Below is a small trained network, with its code and all its weights. Each question gives an input and a class and asks what happens when units are switched off, that is, made to give their printed mean instead of their output.

import numpy as np


def w(rows, s, z=0):
    codes = np.array(rows[::2]) - 128.0
    scale = np.full(codes.shape[1], s)
    scale[-1] = z or s
    return codes * scale


def f(y):
    return np.maximum(y, 0)


def log_softmax(a):
    a = a - a.max(-1, keepdims=True)
    return a - np.log(np.exp(a).sum(-1, keepdims=True))


def net(x, mask):
    res = np.array(x, float).reshape(1, 5) / 4 @ E
    y = f(res @ A[0][:, :-1].T + A[0][:, -1])
    res = res + np.where(mask, y, B[0][:, -1]) @ B[0][:, :-1]
    return log_softmax(res[-1] @ U[:, :-1].T + U[:, -1])


A, B = {}, {}
E = w([
[142,178,216,192,73,249,145],'x0',
[126,96,150,233,106,55,208],'x1',
[206,24,3,120,82,101,167],'x2',
[3,124,222,88,17,72,202],'x3',
[80,44,129,76,189,130,102],'x4',
],0.0079)
A[0] = w([
[144,162,141,194,86,119,247,147],'neuron 1',
[110,79,65,126,148,109,128,185],'neuron 2',
[88,128,122,181,119,88,243,254],'neuron 3',
[118,115,104,94,146,182,111,208],'neuron 4',
[159,118,128,114,155,93,105,138],'neuron 5',
[118,102,87,117,117,88,204,148],'neuron 6',
[176,95,77,158,128,58,140,148],'neuron 7',
[215,136,124,236,117,122,109,233],'neuron 8',
[146,149,69,110,187,152,87,179],'neuron 9',
[174,152,130,147,194,149,32,169],'neuron 10',
[100,129,109,40,86,119,59,240],'neuron 11',
[188,140,98,39,104,220,134,145],'neuron 12',
[93,105,156,54,186,82,119,207],'neuron 13',
[187,173,115,126,204,137,58,163],'neuron 14',
[86,107,96,100,160,59,164,173],'neuron 15',
[82,187,158,205,130,80,130,223],'neuron 16',
[134,62,112,159,162,128,141,163],'neuron 17',
[122,160,183,120,89,189,106,198],'neuron 18',
[222,130,162,165,44,137,195,207],'neuron 19',
],0.012,0.0047)
B[0] = w([
[108,83,128,255,44,185,59,224],'neuron 1',
[225,168,159,78,94,112,170,194],'neuron 2',
[172,95,111,190,65,78,110,232],'neuron 3',
[97,118,109,73,189,100,145,184],'neuron 4',
[207,153,130,131,168,81,191,163],'neuron 5',
[168,164,107,130,83,84,138,190],'neuron 6',
[209,228,125,139,98,113,128,211],'neuron 7',
[123,118,114,189,157,166,72,246],'neuron 8',
[159,154,165,127,213,145,131,215],'neuron 9',
[167,132,171,124,255,179,91,233],'neuron 10',
[91,76,106,99,166,117,234,205],'neuron 11',
[127,118,53,93,147,215,184,205],'neuron 12',
[137,87,217,86,129,80,196,211],'neuron 13',
[162,111,152,131,241,144,100,233],'neuron 14',
[149,119,133,130,104,45,143,202],'neuron 15',
[113,169,170,195,134,123,89,222],'neuron 16',
[167,160,120,133,107,138,144,178],'neuron 17',
[48,199,136,99,80,214,112,221],'neuron 18',
[116,91,77,184,82,223,123,229],'neuron 19',
],0.0093,0.013)
U = w([
[173,100,136,125,220,121,83,143],'0',
[82,94,5,44,133,179,183,146],'1',
[117,78,99,252,59,138,57,112],'2',
[57,68,110,126,152,93,34,5],'3',
[80,29,167,110,97,30,179,183],'4',
[63,180,161,81,96,151,109,150],'5',
[201,138,91,97,62,71,157,64],'6',
],0.012,0.0015)

Each question gives the input, the list of numbers given to net, and the class t.
The units are the neurons (one row each of A and B). Each row of codes is followed by its name. A weight is (code - 128) times the scale printed after its matrix; where a second scale follows, it is the last column's (A, B and U).
mask holds one flag per neuron, in row order. A switched-off neuron (its flag False) gives its mean, the last column of its row in B, instead of its output. The means were averaged over made-up inputs and are rounded, as every weight is.
A unit's drop is (log p(t) with every unit on - log p(t) with that unit switched off) / (log p(t) with every unit on - log p(t) with every unit switched off).
The circuit of an input: a set's keep is (log p(t) with only the set's units on - log p(t) with every unit switched off) / (log p(t) with every unit on - log p(t) with every unit switched off). Starting from the 12 units with the biggest drops (on a tie, the unit counted first), units are removed one at a time, each time the one whose removal leaves the highest keep (on an exact tie, the one counted first), for as long as the keep stays at least 0.8.
units of the circuit, in order: the units of the circuit, biggest drop first
k most important neurons: the k neurons with the biggest drops, biggest first
drop of u: that unit's drop, to one decimal
input [-2,-3,5,8,-4], class 4: units of the circuit, in order : (neuron 11)
input [-6,3,1,-4,-6], class 6: 2 most important neurons : (neuron 7; neuron 2)
input [-6,-5,5,5,7], class 4: 2 most important neurons : (neuron 13; neuron 11)
input [6,-2,2,8,6], class 4: units of the circuit, in order : (neuron 8; neuron 11)
input [1,-3,6,7,1], class 4: 2 most important neurons : (neuron 7; neuron 11)
input [-6,1,3,-4,7], class 6: 2 most important neurons : (neuron 2; neuron 7)
input [4,2,8,-7,-2], class 0: 4 most important neurons : (neuron 3; neuron 9; neuron 14; neuron 10)
input [1,-4,-3,3,6], class 4: 2 most important neurons : (neuron 13; neuron 19)
input [2,3,0,1,6], class 4: drop of neuron 1 : 0.1
input [4,-4,8,-3,-3], class 1: drop of neuron 12 : 0.7
input [-6,5,6,6,-3], class 6: drop of neuron 7 : 0.7
